[[  7 -11  -9  -1   1   8 -17 -16  10]
 [-19 -21  16 -13  -8  -1  -4  33   7]
 [-19   2  14 -15 -12   5   5  35  11]
 [ 19 -35 -41  44  33 -18  -7  -6   9]
 [-13 -24  19 -24 -19  10 -22  21  17]
 [-26  -1  26 -25 -17   1   7  35   5]
 [ 16 -48 -20  19  16 -16 -17 -23   2]
 [-20 -25  23 -21 -15  -1  -8  29   9]
 [-21 -19  18 -15 -10   7 -14  32  10]
 [ 10 -17  -5  -2  -4  -2 -21 -35  18]]
:
[[ 10 -21 -20  16 -26 -13  19 -19 -19   7]
 [-17 -19 -25 -48  -1 -24 -35   2 -21 -11]
 [ -5  18  23 -20  26  19 -41  14  16  -9]
 [ -2 -15 -21  19 -25 -24  44 -15 -13  -1]
 [ -4 -10 -15  16 -17 -19  33 -12  -8   1]
 [ -2   7  -1 -16   1  10 -18   5  -1   8]
 [-21 -14  -8 -17   7 -22  -7   5  -4 -17]
 [-35  32  29 -23  35  21  -6  35  33 -16]
 [ 18  10   9   2   5  17   9  11   7  10]]

[[ 17  15   4  -3 -26 -11 -11 -14   1]
 [ 48  28 -23  -3 -21   8  -8   4  21]
 [ 10   9   7   0  17  -9   6  -1 -19]
 [  5  17 -39   3   3  -2 -10  -4   5]
 [-24  24  13 -35  -7  41   8  -3  25]
 [ -4   7 -51   6  -5  32 -43 -12  34]
 [  3  30 -17 -22  -2  25  -4   4  27]]
:
[[  3  -4 -24   5  10  48  17]
 [ 30   7  24  17   9  28  15]
 [-17 -51  13 -39   7 -23   4]
 [-22   6 -35   3   0  -3  -3]
 [ -2  -5  -7   3  17 -21 -26]
 [ 25  32  41  -2  -9   8 -11]
 [ -4 -43   8 -10   6  -8 -11]
 [  4 -12  -3  -4  -1   4 -14]
 [ 27  34  25   5 -19  21   1]]

[[ 14  -9   4   8 -32  -1  13  -4 -42   5  20]
 [ 10  13  11  24  21 -53  62  49 -20  25  12]
 [-21 -50  -3  24 -30   0  29  21  15 -45 -16]
 [ 18 -12  43 -21  -2  18 -20  -1  -1 -22  40]]
:
[[ 18 -21  10  14]
 [-12 -50  13  -9]
 [ 43  -3  11   4]
 [-21  24  24   8]
 [ -2 -30  21 -32]
 [ 18   0 -53  -1]
 [-20  29  62  13]
 [ -1  21  49  -4]
 [ -1  15 -20 -42]
 [-22 -45  25   5]
 [ 40 -16  12  20]]

[[  6  -4 -39 -34 -48 -16 -18   4  47  33  -3   2  39   3]
 [ 24  -9  11   6 -31 -22 -11 -10   7 -22  25   0  -8 -28]
 [-18  -5  -1   9  20  -4  50  42  17 -34 -20   8  -1 -30]]
:
[[-18  24   6]
 [ -5  -9  -4]
 [ -1  11 -39]
 [  9   6 -34]
 [ 20 -31 -48]
 [ -4 -22 -16]
 [ 50 -11 -18]
 [ 42 -10   4]
 [ 17   7  47]
 [-34 -22  33]
 [-20  25  -3]
 [  8   0   2]
 [ -1  -8  39]
 [-30 -28   3]]

[[-30  29]
 [ 25 -55]]
:
[[ 25 -30]
 [-55  29]]

[[  0   2  -1  -3  -4   0  -1   1  -5  -1  -3   0  -4]
 [ 11  -3  -8  -3  26  11  -2  15  -4   7   8  13  -4]
 [ 34  -5 -21 -12   6  25  -8  46 -17  16  14  24  -6]
 [-35   0  25  16   4 -25   9 -46  15 -17 -19 -21   8]
 [-25   6  12  12  -1 -19   1 -34   9 -12 -17 -13   6]]
:
[[-25 -35  34  11   0]
 [  6   0  -5  -3   2]
 [ 12  25 -21  -8  -1]
 [ 12  16 -12  -3  -3]
 [ -1   4   6  26  -4]
 [-19 -25  25  11   0]
 [  1   9  -8  -2  -1]
 [-34 -46  46  15   1]
 [  9  15 -17  -4  -5]
 [-12 -17  16   7  -1]
 [-17 -19  14   8  -3]
 [-13 -21  24  13   0]
 [  6   8  -6  -4  -4]]

[[-25  22  -2  14 -31 -18  -4]
 [ 61   7 -12 -18 -22  34  19]
 [-15  -4 -18 -12  15   4  10]
 [-51  14   9  17  21 -31  -3]]
:
[[-51 -15  61 -25]
 [ 14  -4   7  22]
 [  9 -18 -12  -2]
 [ 17 -12 -18  14]
 [ 21  15 -22 -31]
 [-31   4  34 -18]
 [ -3  10  19  -4]]

[[  9  -4  18  -4   2   5  21  -1]
 [ 25  29  22   6  28  10  15  25]
 [  0  44  -4   9   3  39   7 -10]
 [ 10  45  -6   6  14  33   7  -6]
 [ 14  -6  29  -1   6   9  28   4]]
:
[[ 14  10   0  25   9]
 [ -6  45  44  29  -4]
 [ 29  -6  -4  22  18]
 [ -1   6   9   6  -4]
 [  6  14   3  28   2]
 [  9  33  39  10   5]
 [ 28   7   7  15  21]
 [  4  -6 -10  25  -1]]

[[ -8   4  -2   8   9  -6   3  -7  -7]
 [  4   6   2   7   3  -2  -1  -8   8]
 [ 19  12   9  -5  43  10   7  11 -12]
 [ -7 -12  -9   5 -34  -7  -4   3  -3]]
:
[[ -7  19   4  -8]
 [-12  12   6   4]
 [ -9   9   2  -2]
 [  5  -5   7   8]
 [-34  43   3   9]
 [ -7  10  -2  -6]
 [ -4   7  -1   3]
 [  3  11  -8  -7]
 [ -3 -12   8  -7]]
